Here is a tiny trained network, its code and every weight. The questions are about switching its units off for an input and a class, where a switched-off unit gives its printed mean instead of its output.

import numpy as np


def w(rows, s, z=0):
    codes = np.array(rows[::2]) - 128.0
    scale = np.full(codes.shape[1], s)
    scale[-1] = z or s
    return codes * scale


def f(y):
    return np.maximum(y, 0)


def log_softmax(a):
    a = a - a.max(-1, keepdims=True)
    return a - np.log(np.exp(a).sum(-1, keepdims=True))


def net(x, mask):
    res = np.array(x, float).reshape(1, 8) / 4 @ E
    y = f(res @ A[0][:, :-1].T + A[0][:, -1])
    res = res + np.where(mask, y, B[0][:, -1]) @ B[0][:, :-1]
    return log_softmax(res[-1] @ U[:, :-1].T + U[:, -1])


A, B = {}, {}
E = w([
[110,20,53,126,59,170,20,93,169],'x0',
[102,165,202,227,104,78,70,21,133],'x1',
[130,127,123,130,128,127,130,126,129],'x2',
[130,130,128,128,130,129,128,130,132],'x3',
[133,218,121,152,5,134,90,253,96],'x4',
[11,153,146,62,74,80,177,126,239],'x5',
[126,123,128,132,128,127,130,133,128],'x6',
[92,197,47,210,122,251,202,74,155],'x7',
],0.0056)
A[0] = w([
[172,82,56,30,158,168,206,219,115,131],'neuron 1',
[149,121,36,67,165,183,195,190,126,133],'neuron 2',
[56,152,150,96,89,91,135,114,200,56],'neuron 3',
[55,136,142,82,84,84,158,106,203,54],'neuron 4',
[122,49,123,110,248,132,174,35,165,132],'neuron 5',
[124,32,95,103,202,143,118,48,176,104],'neuron 6',
[107,171,65,229,140,231,218,93,147,73],'neuron 7',
[168,69,206,58,150,20,70,157,91,37],'neuron 8',
[129,160,196,223,106,82,69,54,139,128],'neuron 9',
[108,168,194,228,93,92,82,61,127,141],'neuron 10',
[199,105,123,174,159,150,70,116,51,29],'neuron 11',
[224,110,116,187,153,143,73,100,38,17],'neuron 12',
[111,45,139,112,255,129,161,35,154,124],'neuron 13',
[133,227,112,164,1,147,88,214,94,159],'neuron 14',
[45,132,154,71,83,89,145,119,193,55],'neuron 15',
[56,147,150,85,87,93,147,113,208,35],'neuron 16',
[98,30,65,110,44,165,12,105,184,105],'neuron 17',
[138,89,192,53,137,47,93,143,118,25],'neuron 18',
[94,190,42,212,151,241,205,79,162,46],'neuron 19',
[213,109,148,170,159,148,102,122,51,2],'neuron 20',
[111,175,202,219,104,97,69,55,131,118],'neuron 21',
[133,136,92,153,30,150,54,190,136,130],'neuron 22',
[147,217,196,149,164,93,230,144,97,87],'neuron 23',
[208,90,105,179,182,140,79,107,43,9],'neuron 24',
[150,176,148,91,178,122,195,169,101,133],'neuron 25',
[111,37,45,124,53,159,18,107,191,120],'neuron 26',
[176,62,211,59,152,33,73,163,107,52],'neuron 27',
[66,128,153,86,115,97,165,109,201,3],'neuron 28',
[45,128,145,80,90,89,145,131,219,35],'neuron 29',
[100,145,188,228,138,92,97,51,136,118],'neuron 30',
[119,211,188,126,171,79,227,154,122,62],'neuron 31',
[141,211,223,133,197,71,206,157,86,73],'neuron 32',
],0.0051,0.0017)
B[0] = w([
[43,33,198,47,149,218,82,175,194,222],'neuron 1',
[58,66,200,60,138,208,81,165,181,205],'neuron 2',
[191,143,72,204,201,183,166,197,168,184],'neuron 3',
[202,154,64,193,186,166,170,194,152,189],'neuron 4',
[205,159,247,108,16,49,188,159,111,241],'neuron 5',
[164,121,202,113,51,33,197,130,68,226],'neuron 6',
[126,238,99,78,65,115,27,44,207,225],'neuron 7',
[145,254,62,109,88,129,34,43,216,241],'neuron 8',
[65,49,167,76,148,190,117,180,160,226],'neuron 9',
[54,31,194,63,165,203,105,178,160,225],'neuron 10',
[209,155,62,209,200,173,178,202,168,196],'neuron 11',
[197,142,76,195,183,169,169,198,171,207],'neuron 12',
[205,153,233,118,30,59,178,159,120,244],'neuron 13',
[202,140,248,112,22,32,205,144,88,254],'neuron 14',
[204,150,66,198,183,178,162,183,160,189],'neuron 15',
[208,148,65,210,198,174,162,209,163,184],'neuron 16',
[58,68,50,163,187,59,159,35,15,244],'neuron 17',
[144,223,86,116,110,138,60,75,192,205],'neuron 18',
[127,249,95,83,67,116,30,56,209,229],'neuron 19',
[185,150,62,195,185,167,159,175,169,188],'neuron 20',
[58,40,201,58,169,206,107,186,157,223],'neuron 21',
[165,117,187,132,65,30,201,111,48,208],'neuron 22',
[62,74,62,124,152,65,134,48,38,218],'neuron 23',
[209,148,86,192,172,170,175,191,178,203],'neuron 24',
[52,79,92,107,155,116,111,80,78,190],'neuron 25',
[56,60,45,146,182,57,163,50,8,242],'neuron 26',
[130,250,61,104,76,126,42,47,215,241],'neuron 27',
[230,160,91,197,173,144,171,189,147,174],'neuron 28',
[197,145,69,190,185,170,158,182,159,190],'neuron 29',
[77,60,194,67,141,196,108,182,167,217],'neuron 30',
[78,73,65,153,166,78,140,73,39,207],'neuron 31',
[51,83,58,137,162,79,130,52,36,225],'neuron 32',
],0.0045,0.0051)
U = w([
[203,152,58,234,213,169,179,210,166,89],'0',
[124,233,84,90,78,123,2,39,196,92],'1',
[53,68,62,143,176,76,152,47,10,104],'2',
[188,139,247,114,21,62,217,154,93,102],'3',
[51,43,195,52,167,213,79,197,177,111],'4',
[122,132,128,138,124,127,127,125,127,254],'5',
],0.0076,0.0066)

Each question gives the input, the list of numbers given to net, and the class t.
The units are the neurons (one row each of A and B). Each row of codes is followed by its name. A weight is (code - 128) times the scale printed after its matrix; where a second scale follows, it is the last column's (A, B and U).
mask holds one flag per neuron, in row order. A switched-off neuron (its flag False) gives its mean, the last column of its row in B, instead of its output. The means were averaged over made-up inputs and are rounded, as every weight is.
A unit's drop is (log p(t) with every unit on - log p(t) with that unit switched off) / (log p(t) with every unit on - log p(t) with every unit switched off).
The circuit of an input: a set's keep is (log p(t) with only the set's units on - log p(t) with every unit switched off) / (log p(t) with every unit on - log p(t) with every unit switched off). Starting from the 12 units with the biggest drops (on a tie, the unit counted first), units are removed one at a time, each time the one whose removal leaves the highest keep (on an exact tie, the one counted first), for as long as the keep stays at least 0.8.
units of the circuit, in order: the units of the circuit, biggest drop first
k most important neurons: the k neurons with the biggest drops, biggest first
drop of u: that unit's drop, to one decimal
input [0,1,-1,-6,-8,7,-1,-3], class 3: units of the circuit, in order => neuron 5
input [-1,8,-1,-4,-4,4,3,-6], class 4: units of the circuit, in order => neuron 21; neuron 10
input [-6,-3,-4,6,-4,5,3,4], class 2: 3 most important neurons => neuron 31; neuron 23; neuron 32
input [-8,-2,-3,-8,-6,-1,0,0], class 2: units of the circuit, in order => neuron 32; neuron 23
input [-5,-8,8,-6,5,-2,5,0], class 4: 2 most important neurons => neuron 1; neuron 2
input [6,-6,-7,-2,-1,4,-6,-5], class 2: 2 most important neurons => neuron 17; neuron 26
input [-8,5,8,8,7,7,-2,-8], class 1: units of the circuit, in order => neuron 8; neuron 27
input [5,-4,-8,-2,-5,-5,4,7], class 1: 2 most important neurons => neuron 19; neuron 7
input [3,-1,4,4,-6,-3,6,6], class 1: 2 most important neurons => neuron 19; neuron 7
input [0,3,-5,-5,6,4,3,-7], class 1: 3 most important neurons => neuron 8; neuron 27; neuron 18
input [4,-7,7,-7,-8,-8,3,-7], class 0: 4 most important neurons => neuron 24; neuron 11; neuron 12; neuron 20
input [-2,-2,-6,2,-8,-4,1,6], class 3: 2 most important neurons => neuron 5; neuron 13
input [-8,-6,-8,-5,-1,-6,6,-2], class 2: 3 most important neurons => neuron 32; neuron 23; neuron 25
input [-6,-6,5,-1,-2,-4,1,-5], class 2: units of the circuit, in order => neuron 32
input [0,-3,-1,-1,6,3,7,7], class 1: 2 most important neurons => neuron 19; neuron 7
input [7,2,7,-2,-1,4,2,-4], class 2: 2 most important neurons => neuron 17; neuron 26
input [-7,7,-6,-6,5,-5,-4,7], class 1: 2 most important neurons => neuron 7; neuron 19
input [1,1,-3,-8,-5,5,-2,0], class 0: drop of neuron 15 => 0.2
input [0,3,-5,3,-5,7,0,-7], class 0: drop of neuron 4 => 0.2
input [8,4,5,-1,-7,8,-4,8], class 0: drop of neuron 15 => 0.3
input [-4,1,4,-4,-1,6,-6,-8], class 1: drop of neuron 8 => 0.3
input [1,8,2,-7,-7,6,7,-6], class 4: units of the circuit, in order => neuron 30
input [7,-1,-7,-4,8,-2,-1,0], class 3: 2 most important neurons => neuron 14; neuron 22
